Below are the code and all the weights of a small trained network. Each question names an input and a class and asks about switching units off, where a switched-off unit gives its printed mean instead of its output.

import numpy as np


def w(rows, s, z=0):
    codes = np.array(rows[::2]) - 128.0
    scale = np.full(codes.shape[1], s)
    scale[-1] = z or s
    return codes * scale


def norm(h):
    return h / np.sqrt((h * h).mean(-1, keepdims=True) + 1e-5)


def f(y):
    return y / 2 * (1 + np.tanh(0.7978845608 * (y + 0.044715 * y**3)))


def log_softmax(a):
    a = a - a.max(-1, keepdims=True)
    return a - np.log(np.exp(a).sum(-1, keepdims=True))


def net(x, mask):
    res = np.array(x, float).reshape(1, 8) / 4 @ E
    u = 0
    for l in range(3):
        y = f(norm(res) @ A[l][:, :-1].T + A[l][:, -1])
        res = res + np.where(mask[u : u + 11], y, B[l][:, -1]) @ B[l][:, :-1]
        u += 11
    return log_softmax(norm(res)[-1] @ U[:, :-1].T + U[:, -1])


A, B = {}, {}
E = w([
[153,149,131,130,132,143,126,146,131],'x0',
[153,134,148,184,180,184,112,3,180],'x1',
[143,137,132,109,135,146,133,137,136],'x2',
[136,138,126,122,137,134,130,133,132],'x3',
[146,45,67,208,125,204,172,197,204],'x4',
[142,136,140,120,127,145,131,138,130],'x5',
[231,44,125,147,173,70,102,120,89],'x6',
[127,111,231,85,122,93,60,157,241],'x7',
],0.0071)
A[0] = w([
[104,150,198,92,128,92,131,59,54,53],'0.n0',
[115,150,154,137,154,108,114,132,94,5],'0.n1',
[160,192,139,191,145,166,204,114,80,40],'0.n2',
[159,180,118,180,139,170,102,39,176,40],'0.n3',
[162,211,189,48,124,108,133,127,97,68],'0.n4',
[103,137,192,109,108,112,85,155,197,29],'0.n5',
[22,240,139,153,47,177,128,177,145,43],'0.n6',
[238,80,115,126,132,125,65,136,61,174],'0.n7',
[35,6,42,185,173,254,57,201,143,47],'0.n8',
[182,114,132,102,179,181,114,70,153,85],'0.n9',
[83,196,106,166,176,167,81,89,176,231],'0.n10',
],0.0059,0.0025)
B[0] = w([
[164,206,149,207,161,118,158,146,118,202],'0.n0',
[124,139,119,113,124,73,150,143,118,114],'0.n1',
[128,130,126,125,146,134,181,105,106,164],'0.n2',
[125,2,171,104,43,69,128,52,143,180],'0.n3',
[155,175,110,150,118,80,114,102,120,206],'0.n4',
[74,146,101,156,227,126,148,171,125,163],'0.n5',
[114,94,78,56,116,202,39,76,138,228],'0.n6',
[17,66,148,67,124,186,101,86,142,216],'0.n7',
[151,159,206,174,127,154,196,184,136,255],'0.n8',
[164,136,153,182,34,97,108,122,99,156],'0.n9',
[86,96,178,76,77,167,151,52,134,214],'0.n10',
],0.0067,0.0042)
A[1] = w([
[150,116,91,136,127,144,187,159,183,39],'1.n0',
[111,160,81,80,38,73,145,231,126,99],'1.n1',
[106,139,180,139,113,85,66,141,230,77],'1.n2',
[158,100,42,107,116,144,192,101,83,75],'1.n3',
[169,98,106,43,77,84,133,213,93,4],'1.n4',
[86,176,79,186,68,164,123,111,102,106],'1.n5',
[107,194,114,114,167,89,134,97,111,62],'1.n6',
[104,145,126,133,160,91,84,151,255,75],'1.n7',
[69,178,90,130,108,111,99,157,202,81],'1.n8',
[196,177,143,57,146,56,106,96,96,123],'1.n9',
[233,33,142,143,190,98,65,145,62,26],'1.n10',
],0.0083,0.0018)
B[1] = w([
[175,220,77,199,90,46,90,149,160,173],'1.n0',
[216,46,111,181,94,159,101,5,110,239],'1.n1',
[209,126,161,43,197,118,189,152,75,212],'1.n2',
[128,153,219,61,161,99,154,181,78,204],'1.n3',
[204,96,127,116,100,128,107,28,114,206],'1.n4',
[127,138,100,71,205,96,157,129,160,196],'1.n5',
[117,136,85,234,135,137,124,164,135,188],'1.n6',
[190,71,123,133,176,53,139,214,43,186],'1.n7',
[102,64,147,88,139,123,111,127,161,164],'1.n8',
[83,169,122,184,91,120,87,156,161,254],'1.n9',
[1,150,62,49,116,222,112,171,229,207],'1.n10',
],0.0079,0.0047)
A[2] = w([
[166,90,82,140,53,83,108,94,114,110],'2.n0',
[78,141,136,118,89,174,203,105,87,242],'2.n1',
[194,90,93,143,123,187,193,159,178,250],'2.n2',
[175,91,46,68,38,102,109,108,109,134],'2.n3',
[200,118,195,116,82,159,119,8,149,61],'2.n4',
[168,83,97,165,71,123,227,210,221,17],'2.n5',
[89,231,155,139,119,70,57,91,69,59],'2.n6',
[129,103,48,87,79,153,98,189,93,149],'2.n7',
[107,169,83,144,180,177,220,110,2,56],'2.n8',
[139,124,159,126,163,62,135,84,121,146],'2.n9',
[47,131,80,28,124,221,61,144,173,18],'2.n10',
],0.008,0.0019)
B[2] = w([
[170,133,185,130,91,172,146,72,135,176],'2.n0',
[144,106,135,122,139,111,58,169,180,218],'2.n1',
[105,164,101,137,109,92,89,80,53,254],'2.n2',
[106,103,146,168,152,161,164,89,175,203],'2.n3',
[164,74,88,162,104,126,142,111,112,247],'2.n4',
[59,254,122,152,98,144,116,153,121,233],'2.n5',
[80,177,111,197,66,166,152,202,131,245],'2.n6',
[103,78,163,137,155,137,135,41,148,191],'2.n7',
[188,55,192,68,168,83,118,197,134,220],'2.n8',
[157,142,45,126,180,155,145,118,90,163],'2.n9',
[55,158,45,81,150,107,138,121,238,230],'2.n10',
],0.0095,0.0056)
U = w([
[75,225,102,218,79,135,118,144,90,254],'0',
[33,108,79,48,149,149,121,82,200,59],'1',
[190,54,131,173,103,154,145,1,96,187],'2',
[178,101,161,52,209,77,156,191,76,4],'3',
],0.012,0.0008)

Each question gives the input, the list of numbers given to net, and the class t.
The units are the neurons (one row each of A and B). Each row of codes is followed by its name. A weight is (code - 128) times the scale printed after its matrix; where a second scale follows, it is the last column's (A, B and U).
mask holds one flag per neuron, layer by layer. A switched-off neuron (its flag False) gives its mean, the last column of its row in B, instead of its output. The means were averaged over made-up inputs and are rounded, as every weight is.
A unit's drop is (log p(t) with every unit on - log p(t) with that unit switched off) / (log p(t) with every unit on - log p(t) with every unit switched off).
The circuit of an input: a set's keep is (log p(t) with only the set's units on - log p(t) with every unit switched off) / (log p(t) with every unit on - log p(t) with every unit switched off). Starting from the 12 units with the biggest drops (on a tie, the unit counted first), units are removed one at a time, each time the one whose removal leaves the highest keep (on an exact tie, the one counted first), for as long as the keep stays at least 0.8.
units of the circuit, in order: the units of the circuit, biggest drop first
unit that matters most: the unit with the biggest drop
k most important neurons: the k neurons with the biggest drops, biggest first
top k neurons in layer l: the k neurons of layer l with the biggest drops, biggest first
drop of u: that unit's drop, to one decimal
input [3,-8,3,-2,-2,0,5,6], class 2: units of the circuit, in order => 1.n1
input [5,7,-4,-2,8,1,3,-8], class 0: 2 most important neurons => 2.n5; 0.n8
input [4,-8,-3,-2,-4,1,7,-3], class 2: top 2 neurons in layer 1 => 1.n4; 1.n1
input [-4,-7,-2,-1,-8,5,7,6], class 0: units of the circuit, in order => 1.n9; 2.n6
input [8,-8,-6,3,-2,0,-5,8], class 2: units of the circuit, in order => 1.n1; 1.n4
input [4,5,-6,6,6,-8,2,-8], class 3: units of the circuit, in order => 2.n8; 1.n3
input [5,5,8,4,8,6,8,2], class 0: top 2 neurons in layer 2 => 2.n5; 2.n2
input [5,8,2,-1,-5,5,-7,-5], class 2: 4 most important neurons => 0.n3; 1.n10; 2.n4; 0.n7
input [1,-8,5,1,-4,2,-7,3], class 2: units of the circuit, in order => 1.n1; 2.n4
input [3,4,-6,2,1,1,4,-1], class 1: 2 most important neurons => 1.n10; 1.n1
input [2,2,-5,6,6,6,-7,-4], class 1: units of the circuit, in order => 0.n6; 2.n10
input [-1,-7,-2,2,4,-3,8,-2], class 1: 2 most important neurons => 1.n10; 2.n10
input [7,-7,-4,-1,-5,-3,8,-6], class 1: 2 most important neurons => 1.n10; 0.n7
input [-5,-1,-6,-8,5,7,3,-1], class 0: unit that matters most => 0.n8
input [-8,-2,3,-7,3,5,2,5], class 3: 2 most important neurons => 1.n7; 1.n2
input [-4,1,0,2,5,-1,8,7], class 1: top 2 neurons in layer 1 => 1.n10; 1.n3
input [-4,1,5,-5,-3,0,5,-6], class 3: 2 most important neurons => 2.n8; 1.n3
input [-2,6,-4,-2,0,-6,3,-7], class 3: top 3 neurons in layer 1 => 1.n3; 1.n1; 1.n4
input [-1,-8,7,3,7,6,5,3], class 2: 2 most important neurons => 1.n4; 1.n1
input [-2,-7,-4,-5,1,-8,8,4], class 1: top neuron in layer 1 => 1.n10
input [4,6,-1,6,7,3,3,-2], class 0: 2 most important neurons => 2.n5; 1.n1
input [6,-4,-7,-6,8,-3,7,-7], class 0: 3 most important neurons => 2.n5; 0.n8; 1.n0
input [0,-2,-8,8,-5,8,7,-3], class 1: drop of 1.n10 => 1.4
input [-5,-7,5,-6,-5,-6,4,3], class 2: drop of 1.n1 => 0.6
input [8,4,8,3,0,8,5,3], class 1: drop of 1.n10 => 2.2
